Below are the code and all the weights of a small trained network. Each question names an input and a target symbol and asks about switching units off, where a switched-off unit gives its printed mean instead of its output.

import numpy as np


def w(rows, s, z=0):
    codes = np.array(rows[::2]) - 128.0
    scale = np.full(codes.shape[1], s)
    scale[-1] = z or s
    return codes * scale


def norm(h):
    return h / np.sqrt((h * h).mean(-1, keepdims=True) + 1e-5)


def f(y):
    return y / 2 * (1 + np.tanh(0.7978845608 * (y + 0.044715 * y**3)))


def softmax(a):
    e = np.exp(a - a.max(-1, keepdims=True))
    return e / e.sum(-1, keepdims=True)


def log_softmax(a):
    a = a - a.max(-1, keepdims=True)
    return a - np.log(np.exp(a).sum(-1, keepdims=True))


def net(x, mask):
    ids = ['αγεζηθλξπστφω'.index(c) for c in x.split()]
    T = len(ids)
    res = E[ids] + P[:T]
    u = 0
    for l in range(2):
        q, k, v = (norm(res) @ M[l].T for M in (Q, K, V))
        z = softmax(np.where(np.tri(T) > 0, q @ k.T / 4**0.5, -1e9)) @ v
        res = res + np.where(mask[u], z, O[l][:, -1]) @ O[l][:, :-1]
        u += 1
        y = f(norm(res) @ A[l][:, :-1].T + A[l][:, -1])
        res = res + np.where(mask[u : u + 4], y, B[l][:, -1]) @ B[l][:, :-1]
        u += 4
    return log_softmax(norm(res)[-1] @ U[:, :-1].T + U[:, -1])


Q, K, V, O, A, B = {}, {}, {}, {}, {}, {}
E = w([
[162,120,175,194,118,139,113,167,60],'α',
[49,80,86,135,171,133,83,103,122],'γ',
[24,126,145,112,63,83,61,109,151],'ε',
[121,79,249,147,138,125,141,175,114],'ζ',
[123,54,138,165,121,120,140,95,116],'η',
[151,145,241,116,113,140,23,52,179],'θ',
[142,120,160,123,119,103,103,83,195],'λ',
[171,128,209,99,141,189,158,95,122],'ξ',
[118,132,223,102,134,110,83,194,111],'π',
[130,24,138,143,172,150,142,130,128],'σ',
[193,155,105,147,146,104,129,55,182],'τ',
[92,191,136,91,120,151,118,75,78],'φ',
[118,109,188,189,41,109,131,77,149],'ω',
],0.016)
P = w([
[160,157,95,112,140,66,225,148,157],'0',
[164,160,194,19,176,64,115,84,253],'1',
[63,98,136,108,130,148,90,155,178],'2',
[144,122,88,99,124,204,87,126,149],'3',
[185,99,79,150,132,143,62,127,138],'4',
[177,111,122,134,74,138,157,110,98],'5',
[168,127,151,109,129,102,201,64,126],'6',
[113,124,144,121,162,122,150,87,149],'7',
[144,114,94,125,123,130,199,122,104],'8',
[150,124,150,128,126,114,166,87,136],'9',
[156,132,130,85,110,175,167,111,141],'10',
[162,107,136,183,167,95,171,136,91],'11',
],0.0079)
Q[0] = w([
[59,60,158,131,201,122,168,61,135],'L0H1',
[152,114,191,126,138,1,41,122,103],'L0H1',
[70,98,119,220,89,166,135,192,169],'L0H1',
[192,33,101,156,81,148,71,97,90],'L0H1',
],0.0058)
K[0] = w([
[153,157,158,149,86,93,183,40,64],'L0H1',
[161,148,47,122,105,242,227,160,126],'L0H1',
[127,162,135,101,191,133,133,97,238],'L0H1',
[142,142,83,135,111,254,81,136,84],'L0H1',
],0.0062)
V[0] = w([
[3,139,40,159,89,71,106,151,160],'L0H1',
[78,13,161,232,67,61,80,191,145],'L0H1',
[246,146,94,123,15,32,169,131,203],'L0H1',
[74,174,209,162,44,105,77,46,166],'L0H1',
],0.0054)
O[0] = w([
[214,166,136,117,242,42,102,177,124,3],'L0H1',
[118,17,152,229,146,90,158,173,218,169],'L0H1',
[202,172,68,234,148,229,102,167,119,96],'L0H1',
[202,169,214,180,14,46,1,128,123,246],'L0H1',
],0.0082,0.0033)
A[0] = w([
[110,46,229,153,96,77,45,158,2,187],'L0N1',
[204,146,30,212,79,183,177,174,60,155],'L0N2',
[203,98,35,125,143,185,177,54,200,250],'L0N3',
[130,159,189,160,95,137,137,167,145,68],'L0N4',
],0.006,0.0022)
B[0] = w([
[131,139,121,86,106,141,69,41,191,255],'L0N1',
[138,79,167,96,171,122,106,151,105,133],'L0N2',
[102,167,153,124,159,207,2,152,96,155],'L0N3',
[138,215,100,152,177,100,148,172,144,145],'L0N4',
],0.0094,0.0086)
Q[1] = w([
[115,103,255,160,154,99,69,95,216],'L1H1',
[141,209,148,98,159,186,194,159,165],'L1H1',
[139,62,214,142,77,176,57,30,137],'L1H1',
[158,206,57,150,175,70,187,241,101],'L1H1',
],0.0058)
K[1] = w([
[106,172,71,142,104,134,187,161,109],'L1H1',
[168,49,132,150,120,112,116,116,160],'L1H1',
[110,132,55,193,160,119,254,185,65],'L1H1',
[114,93,153,33,76,173,82,54,129],'L1H1',
],0.007)
V[1] = w([
[60,218,92,41,106,112,123,2,111],'L1H1',
[138,151,64,31,173,179,58,180,89],'L1H1',
[150,95,221,102,136,37,129,142,7],'L1H1',
[136,170,178,209,103,148,50,66,76],'L1H1',
],0.0065)
O[1] = w([
[161,104,134,101,96,152,47,168,107,3],'L1H1',
[226,53,164,106,156,98,210,177,145,90],'L1H1',
[176,154,13,104,72,211,147,184,188,99],'L1H1',
[95,65,128,167,84,89,168,195,113,187],'L1H1',
],0.011,0.0033)
A[1] = w([
[2,109,197,141,115,115,64,150,75,154],'L1N1',
[195,50,224,75,113,103,116,202,58,111],'L1N2',
[141,119,91,109,144,190,137,121,51,158],'L1N3',
[154,138,211,194,167,160,126,175,159,247],'L1N4',
],0.0049,0.0012)
B[1] = w([
[159,124,173,178,230,124,153,127,77,255],'L1N1',
[67,176,169,75,90,200,228,91,94,199],'L1N2',
[70,171,137,125,192,137,92,111,141,116],'L1N3',
[246,2,127,163,90,130,92,181,126,173],'L1N4',
],0.0091,0.0036)
U = w([
[61,253,135,94,112,161,133,70,10,209],'α',
[81,144,118,226,128,105,106,149,133,138],'γ',
[151,68,90,116,87,146,107,185,96,147],'ε',
[191,108,91,229,20,81,90,81,143,101],'ζ',
[104,87,101,119,221,106,179,110,120,199],'η',
[79,134,106,157,135,136,197,156,208,128],'θ',
[202,162,170,227,206,151,49,120,47,130],'λ',
[134,104,201,68,244,47,111,80,126,116],'ξ',
[129,129,190,146,128,234,130,92,3,1],'π',
[95,2,144,144,170,207,160,111,147,128],'σ',
[176,160,78,56,136,111,88,102,175,197],'τ',
[181,91,136,182,135,21,120,165,120,104],'φ',
[110,86,138,211,99,119,64,167,53,35],'ω',
],0.0055,0.0021)

Each question gives the input, a string of symbols that net reads in full, and the target symbol t.
The units are the heads (4 rows each of Q, K, V and O) and the neurons (one row each of A and B). Each row of codes is followed by its name. A weight is (code - 128) times the scale printed after its matrix; where a second scale follows, it is the last column's (O, A, B and U).
mask holds one flag per unit, layer by layer, with each layer's heads first. A switched-off unit (its flag False) gives its mean, the last column of its rows in O or B, instead of its output. The means were averaged over made-up inputs and are rounded, as every weight is.
A unit's drop is (log p(t) with every unit on - log p(t) with that unit switched off) / (log p(t) with every unit on - log p(t) with every unit switched off).
The circuit of an input: a set's keep is (log p(t) with only the set's units on - log p(t) with every unit switched off) / (log p(t) with every unit on - log p(t) with every unit switched off). Starting from all 10 units, units are removed one at a time, each time the one whose removal leaves the highest keep (on an exact tie, the one counted first), for as long as the keep stays at least 0.8.
circuit, biggest first: the units of the circuit, biggest drop first
most important unit: the unit with the biggest drop
k most important neurons: the k neurons with the biggest drops, biggest first
k most important neurons of layer l: the k neurons of layer l with the biggest drops, biggest first
drop when u is switched off: that unit's drop, to one decimal
input γ π α, target τ: most important unit	L0H1
input ε φ θ ζ τ η λ η σ θ η ξ, target ζ: 2 most important neurons	[L0N3, L1N2]
input σ ζ σ τ γ π, target ξ: circuit, biggest first	[L0H1, L1H1]
input γ γ α α γ φ γ ζ, target τ: circuit, biggest first	[L0H1, L1H1, L0N1]
input ζ ω ε ζ φ ξ σ σ ω ξ π, target α: circuit, biggest first	[L1H1, L0H1]
input γ τ η θ λ γ ζ γ, target τ: 2 most important neurons	[L0N1, L1N1]
input ξ γ η, target π: circuit, biggest first	[L0H1, L1H1, L1N2]
input ζ ξ ε τ ξ ε π ζ ζ ζ, target α: circuit, biggest first	[L0H1, L1H1]
input ε φ ε λ γ ω ω λ ζ, target ζ: circuit, biggest first	[L0H1, L0N1, L1H1]
input π γ φ γ λ, target ξ: 2 most important neurons	[L0N4, L0N1]
input γ γ ξ, target τ: circuit, biggest first	[L0H1, L1H1, L1N1]
input σ ε τ, target λ: circuit, biggest first	[L0N3, L0N1]
input γ θ γ ξ γ γ λ, target τ: 2 most important neurons of layer 1	[L1N1, L1N2]
input γ σ θ π, target τ: most important neuron	[L0N1]
input σ ω θ σ η λ λ ξ α, target ξ: circuit, biggest first	[L0H1, L1H1, L0N2]
input ε ω σ, target ζ: circuit, biggest first	[L0H1, L1H1]
input ξ ξ γ θ τ τ ξ ε γ, target π: 2 most important neurons of layer 1	[L1N2, L1N1]
input σ σ γ π ζ τ λ σ τ, target λ: 2 most important neurons of layer 0	[L0N3, L0N1]
input ζ γ ξ ζ γ ξ φ γ, target α: drop when L1H1 is switched off	0.2
input π γ γ, target ξ: drop when L0H1 is switched off	0.7
input γ α γ γ ζ σ ω ξ λ φ γ, target τ: drop when L1H1 is switched off	0.8
input σ ε λ θ γ γ ω γ σ, target ξ: drop when L1N1 is switched off	0.0
input σ ε π λ σ γ γ γ η γ γ ξ, target ξ: circuit, biggest first	[L0H1]
